Below are the code and all the weights of a small trained network. Each question names an input and a class and asks about switching units off, where a switched-off unit gives its printed mean instead of its output.

import numpy as np


def w(rows, s, z=0):
    codes = np.array(rows[::2]) - 128.0
    scale = np.full(codes.shape[1], s)
    scale[-1] = z or s
    return codes * scale


def f(y):
    return np.maximum(y, 0)


def log_softmax(a):
    a = a - a.max(-1, keepdims=True)
    return a - np.log(np.exp(a).sum(-1, keepdims=True))


def net(x, mask):
    res = np.array(x, float).reshape(1, 7) / 4 @ E
    y = f(res @ A[0][:, :-1].T + A[0][:, -1])
    res = res + np.where(mask, y, B[0][:, -1]) @ B[0][:, :-1]
    return log_softmax(res[-1] @ U[:, :-1].T + U[:, -1])


A, B = {}, {}
E = w([
[190,125,154,215,87,135,157,180,188],'x0',
[96,132,202,69,124,148,199,210,76],'x1',
[85,145,225,82,104,149,91,61,238],'x2',
[123,138,142,123,2,144,39,134,68],'x3',
[128,128,127,129,128,128,129,127,128],'x4',
[60,156,88,129,154,125,77,229,177],'x5',
[82,166,47,91,60,115,216,112,154],'x6',
],0.0084)
A[0] = w([
[87,132,70,135,145,119,64,178,192,112],'neuron 1',
[154,118,197,142,197,135,62,145,97,59],'neuron 2',
[128,129,143,130,179,132,171,124,140,56],'neuron 3',
[79,121,205,101,111,128,113,97,183,34],'neuron 4',
[119,140,200,95,129,139,165,174,93,17],'neuron 5',
[157,129,95,155,168,132,67,81,149,61],'neuron 6',
[107,127,158,124,30,133,67,138,85,10],'neuron 7',
[159,135,142,150,98,126,151,159,155,70],'neuron 8',
[181,114,167,215,69,134,161,177,200,75],'neuron 9',
[122,135,159,109,106,112,121,118,158,68],'neuron 10',
[158,123,199,139,177,128,84,153,103,91],'neuron 11',
[133,115,117,128,210,134,167,119,172,19],'neuron 12',
[150,130,85,148,132,124,120,143,100,61],'neuron 13',
[147,137,128,118,151,124,161,117,132,56],'neuron 14',
[148,116,171,155,166,135,94,127,122,58],'neuron 15',
[58,121,108,48,188,129,84,63,72,74],'neuron 16',
[132,124,126,118,47,133,85,133,101,43],'neuron 17',
[164,119,60,169,154,120,150,170,19,27],'neuron 18',
[140,126,93,157,162,119,122,87,163,70],'neuron 19',
[118,125,145,125,224,123,201,114,176,17],'neuron 20',
[86,149,103,83,53,129,224,135,152,64],'neuron 21',
[107,145,185,85,119,131,123,99,193,59],'neuron 22',
[96,129,222,77,113,134,185,199,91,2],'neuron 23',
[114,122,163,125,121,134,102,86,193,41],'neuron 24',
[74,128,118,104,134,130,92,209,167,32],'neuron 25',
[199,110,175,134,102,126,190,8,85,69],'neuron 26',
[152,135,73,159,105,123,50,67,155,30],'neuron 27',
[116,125,46,130,90,131,140,83,176,88],'neuron 28',
],0.015,0.0061)
B[0] = w([
[53,182,152,141,177,157,112,189,119,227],'neuron 1',
[37,110,52,136,68,103,122,115,122,212],'neuron 2',
[168,126,160,117,85,110,95,141,121,178],'neuron 3',
[199,100,48,135,155,158,126,164,135,214],'neuron 4',
[137,51,197,148,182,113,141,114,142,201],'neuron 5',
[114,39,171,127,147,108,162,119,129,188],'neuron 6',
[178,161,201,117,10,143,110,149,136,213],'neuron 7',
[134,156,126,103,150,127,117,78,111,172],'neuron 8',
[164,223,131,90,174,108,147,10,122,246],'neuron 9',
[155,116,96,131,125,157,133,133,122,164],'neuron 10',
[64,120,68,133,83,90,110,108,144,206],'neuron 11',
[159,123,178,126,48,141,111,138,102,200],'neuron 12',
[173,122,107,130,136,158,139,138,134,167],'neuron 13',
[112,137,142,125,103,140,124,139,113,153],'neuron 14',
[77,108,85,129,102,112,125,104,129,173],'neuron 15',
[166,233,137,105,169,107,150,2,133,231],'neuron 16',
[153,158,164,136,31,124,123,153,108,191],'neuron 17',
[215,105,34,127,151,177,138,161,149,248],'neuron 18',
[168,87,186,122,124,107,138,136,131,179],'neuron 19',
[165,158,186,130,13,143,118,157,131,232],'neuron 20',
[36,90,45,146,70,88,100,98,136,242],'neuron 21',
[186,113,42,133,142,152,152,165,117,213],'neuron 22',
[141,21,221,125,211,103,165,125,129,237],'neuron 23',
[187,113,72,136,153,164,140,151,129,191],'neuron 24',
[77,181,148,143,170,154,107,182,116,201],'neuron 25',
[24,209,146,145,201,161,94,224,128,251],'neuron 26',
[149,34,210,122,167,99,158,129,129,208],'neuron 27',
[70,51,106,133,105,90,122,102,129,214],'neuron 28',
],0.025,0.012)
U = w([
[213,112,31,131,123,176,147,183,136,66],'0',
[173,153,178,116,2,125,105,168,105,134],'1',
[128,48,176,129,153,80,168,141,131,252],'2',
[59,98,46,138,62,67,112,109,136,82],'3',
[74,204,144,145,177,160,101,218,107,83],'4',
[167,210,119,73,140,100,154,43,118,142],'5',
],0.0061,0.004)

Each question gives the input, the list of numbers given to net, and the class t.
The units are the neurons (one row each of A and B). Each row of codes is followed by its name. A weight is (code - 128) times the scale printed after its matrix; where a second scale follows, it is the last column's (A, B and U).
mask holds one flag per neuron, in row order. A switched-off neuron (its flag False) gives its mean, the last column of its row in B, instead of its output. The means were averaged over made-up inputs and are rounded, as every weight is.
A unit's drop is (log p(t) with every unit on - log p(t) with that unit switched off) / (log p(t) with every unit on - log p(t) with every unit switched off).
The circuit of an input: a set's keep is (log p(t) with only the set's units on - log p(t) with every unit switched off) / (log p(t) with every unit on - log p(t) with every unit switched off). Starting from the 12 units with the biggest drops (on a tie, the unit counted first), units are removed one at a time, each time the one whose removal leaves the highest keep (on an exact tie, the one counted first), for as long as the keep stays at least 0.8.
units of the circuit, in order: the units of the circuit, biggest drop first
k most important neurons: the k neurons with the biggest drops, biggest first
drop of u: that unit's drop, to one decimal
input [-8,2,-7,7,-1,-8,3], class 4: units of the circuit, in order -> neuron 26
input [4,7,2,-1,8,5,3], class 2: 2 most important neurons -> neuron 23; neuron 26
input [-8,5,7,6,-8,3,-8], class 3: 4 most important neurons -> neuron 2; neuron 11; neuron 9; neuron 18
input [6,-7,6,-8,3,-5,-1], class 1: 2 most important neurons -> neuron 20; neuron 12
input [7,0,5,-4,1,5,-4], class 5: 2 most important neurons -> neuron 9; neuron 26
input [3,-3,-4,-1,-5,7,-6], class 4: 3 most important neurons -> neuron 1; neuron 21; neuron 25
input [-5,6,-2,0,-5,3,6], class 2: 2 most important neurons -> neuron 23; neuron 2
input [7,-2,-6,2,5,-6,3], class 5: 3 most important neurons -> neuron 9; neuron 1; neuron 4
input [8,2,-2,5,-2,4,7], class 5: 3 most important neurons -> neuron 9; neuron 2; neuron 8
input [-6,-4,8,-5,2,-7,6], class 0: 3 most important neurons -> neuron 22; neuron 4; neuron 24
input [0,3,-3,7,-5,-5,8], class 3: 3 most important neurons -> neuron 21; neuron 20; neuron 12
input [7,4,-7,7,-4,-6,7], class 0: 4 most important neurons -> neuron 18; neuron 16; neuron 20; neuron 12
input [2,0,-1,-3,2,-8,-2], class 4: drop of neuron 26 -> 0.7
input [5,0,-4,-3,8,6,5], class 4: drop of neuron 11 -> 0.3
input [7,6,-3,2,0,8,7], class 4: units of the circuit, in order -> neuron 25
input [5,-5,5,1,-4,-8,7], class 4: drop of neuron 2 -> 0.2
